[[ 16   6  25 -33  19  20 -20   9   7  33  19 -16]
 [ 33  27  20 -51  43  -2 -27   5  43  40  55 -17]
 [-31  27 -44  14 -39   2  60  25  -6 -32  13  68]]
->
[[-31  33  16]
 [ 27  27   6]
 [-44  20  25]
 [ 14 -51 -33]
 [-39  43  19]
 [  2  -2  20]
 [ 60 -27 -20]
 [ 25   5   9]
 [ -6  43   7]
 [-32  40  33]
 [ 13  55  19]
 [ 68 -17 -16]]

[[ 13 -44  15  12 -50 -23  32]
 [-11   0  18 -19  -4  41   0]
 [ -1  -2   8   8 -20  -2 -16]]
->
[[ -1 -11  13]
 [ -2   0 -44]
 [  8  18  15]
 [  8 -19  12]
 [-20  -4 -50]
 [ -2  41 -23]
 [-16   0  32]]

[[-23   8 -39 -59 -32 -43 -57 -43  23]
 [ -7 -18 -14  30  25 -10  23  38 -41]
 [ -6  16  17 -16 -25  12 -12 -65  32]
 [ -1  41  39   1  -5  25   2 -18  56]
 [-10  18  14  -9 -43   8  -9 -69  37]
 [-49  47 -12   0  39 -26  -3  37  37]
 [ 14 -28  14  51  10  22  53   8 -29]
 [-34   4  -7  56  60 -12  48  34 -10]
 [ -4  44  26   1 -14  15  -3 -35  54]]
->
[[ -4 -34  14 -49 -10  -1  -6  -7 -23]
 [ 44   4 -28  47  18  41  16 -18   8]
 [ 26  -7  14 -12  14  39  17 -14 -39]
 [  1  56  51   0  -9   1 -16  30 -59]
 [-14  60  10  39 -43  -5 -25  25 -32]
 [ 15 -12  22 -26   8  25  12 -10 -43]
 [ -3  48  53  -3  -9   2 -12  23 -57]
 [-35  34   8  37 -69 -18 -65  38 -43]
 [ 54 -10 -29  37  37  56  32 -41  23]]

[[ 13  26 -25  12  -3   0  13   4  27 -21   4  11]
 [-30 -12   3   4 -23  24  21  16 -17  -6 -31  17]
 [ 30  -7  -1  53   3  17 -37  21  28 -30  13   2]
 [-36 -36  17  46  11 -26 -44  -3   6  -3 -25 -21]
 [ -6  13 -16 -20  14 -20  -8 -15   9  17  15  -6]
 [ 17 -19   3   5  13 -18 -22 -24 -12 -24  -8 -26]
 [ 19  -9  27 -14   8   8   7   4 -21  17   6 -10]
 [ 20  16 -10   7  -3  20   4  26  25  -2  18  20]]
->
[[ 20  19  17  -6 -36  30 -30  13]
 [ 16  -9 -19  13 -36  -7 -12  26]
 [-10  27   3 -16  17  -1   3 -25]
 [  7 -14   5 -20  46  53   4  12]
 [ -3   8  13  14  11   3 -23  -3]
 [ 20   8 -18 -20 -26  17  24   0]
 [  4   7 -22  -8 -44 -37  21  13]
 [ 26   4 -24 -15  -3  21  16   4]
 [ 25 -21 -12   9   6  28 -17  27]
 [ -2  17 -24  17  -3 -30  -6 -21]
 [ 18   6  -8  15 -25  13 -31   4]
 [ 20 -10 -26  -6 -21   2  17  11]]

[[ 39  19  40 -22 -25]
 [-28  31  57 -51  36]
 [ 27   9  34  69  56]
 [-60 -23  -5 -42  59]
 [ 32 -43  22   8  43]]
->
[[ 32 -60  27 -28  39]
 [-43 -23   9  31  19]
 [ 22  -5  34  57  40]
 [  8 -42  69 -51 -22]
 [ 43  59  56  36 -25]]

[[-28 -22 -11  11  35]
 [ -3  -4 -14  12  19]
 [-34 -21  16 -27   7]
 [  7 -22   3   4   2]
 [-57 -42   6 -12  36]
 [ -2  -7  18 -32 -23]
 [ 17 -44   8   9  18]]
->
[[ 17  -2 -57   7 -34  -3 -28]
 [-44  -7 -42 -22 -21  -4 -22]
 [  8  18   6   3  16 -14 -11]
 [  9 -32 -12   4 -27  12  11]
 [ 18 -23  36   2   7  19  35]]

[[ -6 -24  -7 -13 -10 -13   0  18  12   2   2]
 [  2 -50  12  -9   7   5  13  -9  -5  13   4]
 [ -7  38   5   6  -5 -18   3 -10  17   7   4]
 [ -3 -14   2   1 -13 -31  21 -33 -45  16   6]
 [  3 -39   9  -5   7  -9  12  -2 -24  -7   3]]
->
[[  3  -3  -7   2  -6]
 [-39 -14  38 -50 -24]
 [  9   2   5  12  -7]
 [ -5   1   6  -9 -13]
 [  7 -13  -5   7 -10]
 [ -9 -31 -18   5 -13]
 [ 12  21   3  13   0]
 [ -2 -33 -10  -9  18]
 [-24 -45  17  -5  12]
 [ -7  16   7  13   2]
 [  3   6   4   4   2]]

[[-55  -4 -69  12  11  16 -20]
 [-20 -10 -55 -42 -22  24 -41]]
->
[[-20 -55]
 [-10  -4]
 [-55 -69]
 [-42  12]
 [-22  11]
 [ 24  16]
 [-41 -20]]
